Below are the code and all the weights of a small trained network. Each question names an input and a target symbol and asks about switching units off, where a switched-off unit gives its printed mean instead of its output.

import numpy as np


def w(rows, s, z=0):
    codes = np.array(rows[::2]) - 128.0
    scale = np.full(codes.shape[1], s)
    scale[-1] = z or s
    return codes * scale


def norm(h):
    return h / np.sqrt((h * h).mean(-1, keepdims=True) + 1e-5)


def f(y):
    return y / 2 * (1 + np.tanh(0.7978845608 * (y + 0.044715 * y**3)))


def softmax(a):
    e = np.exp(a - a.max(-1, keepdims=True))
    return e / e.sum(-1, keepdims=True)


def log_softmax(a):
    a = a - a.max(-1, keepdims=True)
    return a - np.log(np.exp(a).sum(-1, keepdims=True))


def net(x, mask):
    ids = ['ΘΣδζηπφ'.index(c) for c in x.split()]
    T = len(ids)
    res = E[ids] + P[:T]
    u = 0
    for l in range(3):
        r = norm(res)
        for j in range(3):
            rows = slice(3 * j, 3 * j + 3)
            q, k, v = (r @ M[l][rows].T for M in (Q, K, V))
            z = softmax(np.where(np.tri(T) > 0, q @ k.T / 3**0.5, -1e9)) @ v
            o = O[l][rows]
            res = res + np.where(mask[u + j], z, o[:, -1]) @ o[:, :-1]
        u += 3
        y = f(norm(res) @ A[l][:, :-1].T + A[l][:, -1])
        res = res + np.where(mask[u : u + 4], y, B[l][:, -1]) @ B[l][:, :-1]
        u += 4
    return log_softmax(norm(res)[-1] @ U[:, :-1].T + U[:, -1])


Q, K, V, O, A, B = {}, {}, {}, {}, {}, {}
E = w([
[207,81,117,116],'Θ',
[200,117,217,77],'Σ',
[168,178,248,86],'δ',
[139,87,37,208],'ζ',
[64,167,106,253],'η',
[65,168,109,253],'π',
[44,204,199,130],'φ',
],0.0023)
P = w([
[103,52,253,226],'0',
[181,145,157,171],'1',
[73,55,155,134],'2',
[177,168,130,147],'3',
[82,93,122,113],'4',
[180,189,86,116],'5',
[90,119,88,94],'6',
[171,211,53,91],'7',
[91,126,78,80],'8',
],0.003)
Q[0] = w([
[142,150,114,76],'L0H0',
[243,232,73,126],'L0H0',
[181,246,119,168],'L0H0',
[125,100,119,151],'L0H1',
[145,83,188,93],'L0H1',
[130,98,124,153],'L0H1',
[150,244,139,175],'L0H2',
[112,136,34,134],'L0H2',
[30,95,115,165],'L0H2',
],0.011)
K[0] = w([
[157,138,65,71],'L0H0',
[105,177,59,118],'L0H0',
[68,212,85,105],'L0H0',
[150,153,75,150],'L0H1',
[140,166,134,52],'L0H1',
[151,157,101,140],'L0H1',
[60,218,146,45],'L0H2',
[119,166,15,136],'L0H2',
[78,109,108,254],'L0H2',
],0.0092)
V[0] = w([
[198,46,86,191],'L0H0',
[165,128,182,4],'L0H0',
[213,100,114,10],'L0H0',
[128,128,127,129],'L0H1',
[127,127,127,129],'L0H1',
[197,161,52,172],'L0H1',
[111,134,144,120],'L0H2',
[51,141,27,185],'L0H2',
[198,72,53,147],'L0H2',
],0.0032)
O[0] = w([
[48,199,136,44,228],'L0H0',
[136,10,196,102,92],'L0H0',
[104,60,252,93,64],'L0H0',
[128,128,127,128,128],'L0H1',
[127,127,127,128,128],'L0H1',
[99,115,48,66,72],'L0H1',
[138,120,138,114,120],'L0H2',
[121,106,172,247,10],'L0H2',
[52,196,101,181,147],'L0H2',
],0.0034,0.0012)
A[0] = w([
[132,121,87,20,162],'L0N0',
[207,166,117,200,2],'L0N1',
[23,86,164,73,63],'L0N2',
[82,100,15,253,143],'L0N3',
],0.0035,0.0026)
B[0] = w([
[31,41,121,150,249],'L0N0',
[188,113,62,54,92],'L0N1',
[183,194,1,193,151],'L0N2',
[135,10,211,42,183],'L0N3',
],0.0028,0.0015)
Q[1] = w([
[62,91,193,196],'L1H0',
[190,178,28,66],'L1H0',
[35,64,183,165],'L1H0',
[54,103,71,171],'L1H1',
[43,2,127,204],'L1H1',
[58,11,134,202],'L1H1',
[154,147,127,61],'L1H2',
[222,164,147,98],'L1H2',
[24,92,112,140],'L1H2',
],0.0038)
K[1] = w([
[55,58,179,108],'L1H0',
[242,190,82,135],'L1H0',
[40,77,161,59],'L1H0',
[148,143,207,89],'L1H1',
[119,102,219,3],'L1H1',
[117,97,208,9],'L1H1',
[151,70,131,109],'L1H2',
[113,55,185,76],'L1H2',
[151,189,67,173],'L1H2',
],0.004)
V[1] = w([
[128,128,128,128],'L1H0',
[161,252,68,127],'L1H0',
[254,124,110,156],'L1H0',
[211,229,156,108],'L1H1',
[107,176,103,95],'L1H1',
[128,128,128,128],'L1H1',
[9,67,153,162],'L1H2',
[128,130,129,127],'L1H2',
[200,169,110,102],'L1H2',
],0.0021)
O[1] = w([
[128,128,128,128,128],'L1H0',
[138,16,252,111,132],'L1H0',
[42,89,150,63,143],'L1H0',
[96,26,42,129,253],'L1H1',
[166,98,142,154,88],'L1H1',
[128,128,128,128,128],'L1H1',
[222,61,174,148,159],'L1H2',
[129,131,130,126,131],'L1H2',
[71,173,97,117,103],'L1H2',
],0.0018,0.00041)
A[1] = w([
[135,66,147,150,2],'L1N0',
[137,126,156,88,136],'L1N1',
[254,120,117,148,43],'L1N2',
[128,160,89,165,73],'L1N3',
],0.0078,0.0025)
B[1] = w([
[122,233,154,105,79],'L1N0',
[111,59,108,174,183],'L1N1',
[152,65,3,251,250],'L1N2',
[142,82,160,30,126],'L1N3',
],0.0038,0.0016)
Q[2] = w([
[25,117,219,173],'L2H0',
[116,32,180,119],'L2H0',
[50,144,154,165],'L2H0',
[100,196,113,58],'L2H1',
[111,255,146,156],'L2H1',
[124,181,164,50],'L2H1',
[186,138,206,120],'L2H2',
[105,71,96,120],'L2H2',
[76,114,63,133],'L2H2',
],0.0084)
K[2] = w([
[57,214,210,42],'L2H0',
[107,80,164,25],'L2H0',
[107,185,185,113],'L2H0',
[104,63,131,242],'L2H1',
[213,110,45,254],'L2H1',
[142,34,148,193],'L2H1',
[215,106,253,203],'L2H2',
[122,49,90,75],'L2H2',
[61,135,13,65],'L2H2',
],0.0065)
V[2] = w([
[84,145,105,88],'L2H0',
[128,128,128,128],'L2H0',
[113,76,39,157],'L2H0',
[164,98,66,80],'L2H1',
[127,128,128,127],'L2H1',
[82,143,250,130],'L2H1',
[106,131,138,151],'L2H2',
[172,148,250,132],'L2H2',
[121,114,115,170],'L2H2',
],0.0026)
O[2] = w([
[167,76,113,190,111],'L2H0',
[128,128,128,128,128],'L2H0',
[154,139,216,146,177],'L2H0',
[74,86,84,93,36],'L2H1',
[128,129,128,127,128],'L2H1',
[163,144,254,103,245],'L2H1',
[135,156,119,146,148],'L2H2',
[53,94,41,86,15],'L2H2',
[149,134,117,177,153],'L2H2',
],0.0024,0.0011)
A[2] = w([
[86,146,254,156,97],'L2N0',
[48,176,49,192,167],'L2N1',
[220,209,30,136,49],'L2N2',
[62,253,157,82,2],'L2N3',
],0.0047,0.0039)
B[2] = w([
[54,141,177,255,228],'L2N0',
[106,47,135,53,248],'L2N1',
[11,186,94,174,146],'L2N2',
[248,139,139,185,101],'L2N3',
],0.0042,0.0017)
U = w([
[70,142,223,252,186],'Θ',
[51,25,147,11,164],'Σ',
[253,58,193,104,4],'δ',
[240,244,154,59,223],'ζ',
[65,231,41,117,66],'η',
[61,226,34,115,60],'π',
[215,62,2,229,137],'φ',
],0.0078,0.0029)

Each question gives the input, a string of symbols that net reads in full, and the target symbol t.
The units are the heads (3 rows each of Q, K, V and O) and the neurons (one row each of A and B). Each row of codes is followed by its name. A weight is (code - 128) times the scale printed after its matrix; where a second scale follows, it is the last column's (O, A, B and U).
mask holds one flag per unit, layer by layer, with each layer's heads first. A switched-off unit (its flag False) gives its mean, the last column of its rows in O or B, instead of its output. The means were averaged over made-up inputs and are rounded, as every weight is.
A unit's drop is (log p(t) with every unit on - log p(t) with that unit switched off) / (log p(t) with every unit on - log p(t) with every unit switched off).
The circuit of an input: a set's keep is (log p(t) with only the set's units on - log p(t) with every unit switched off) / (log p(t) with every unit on - log p(t) with every unit switched off). Starting from the 12 units with the biggest drops (on a tie, the unit counted first), units are removed one at a time, each time the one whose removal leaves the highest keep (on an exact tie, the one counted first), for as long as the keep stays at least 0.8.
circuit, biggest first: the units of the circuit, biggest drop first
unit that matters most: the unit with the biggest drop
k most important neurons: the k neurons with the biggest drops, biggest first
k most important neurons of layer l: the k neurons of layer l with the biggest drops, biggest first
which heads matter: for each layer, one digit per head in row order, 1 if its drop is at least 0.15 and else 0, layers parted by /
input Θ Θ Σ φ δ φ Θ π, target φ: 2 most important neurons	[L0N3, L1N2]
input φ φ δ η, target φ: circuit, biggest first	[L0H2, L2N0]
input φ π Θ φ ζ, target Θ: which heads matter	001 / 000 / 000
input π δ Θ Θ, target δ: 3 most important neurons of layer 0	[L0N0, L0N3, L0N1]
input δ π Θ ζ π δ Σ, target Θ: unit that matters most	L1N2
input Σ Θ Θ Θ φ ζ Θ Σ ζ, target Σ: which heads matter	010 / 000 / 110
input ζ Θ Θ π, target π: 2 most important neurons of layer 2	[L2N2, L2N0]
input φ φ Θ φ η φ φ Θ Σ, target Θ: which heads matter	100 / 000 / 000
input Σ Θ Σ Θ, target Σ: which heads matter	101 / 000 / 000
input Σ Θ Θ Σ, target Σ: which heads matter	101 / 000 / 001
input π Σ ζ Θ π φ π, target Σ: which heads matter	000 / 000 / 110
input Θ φ φ Θ Θ δ, target δ: which heads matter	101 / 100 / 000
input φ φ Θ φ φ ζ δ, target Θ: 3 most important neurons	[L1N1, L2N1, L2N0]
input Θ φ φ Θ φ Σ, target φ: most important neuron	[L1N2]
input ζ Θ Θ Θ Θ Θ Θ Σ δ, target Θ: circuit, biggest first	[L0H0, L2N0, L2N1]
input Θ φ δ π Θ Θ, target π: which heads matter	101 / 000 / 000
input Θ Θ η Θ ζ, target Θ: circuit, biggest first	[L0H2, L1N2]
input Θ ζ ζ ζ δ Θ, target ζ: 3 most important neurons of layer 0	[L0N0, L0N2, L0N3]
input η ζ ζ ζ φ φ η, target Σ: which heads matter	100 / 000 / 010
input φ φ Θ Θ Θ Θ Θ Σ, target Σ: unit that matters most	L0H0
input Θ Θ φ η, target φ: which heads matter	001 / 000 / 000
input π Θ Θ φ π Θ Θ Θ, target Θ: which heads matter	101 / 100 / 001
input Σ Θ Θ φ Θ Θ Θ δ, target δ: which heads matter	100 / 000 / 000
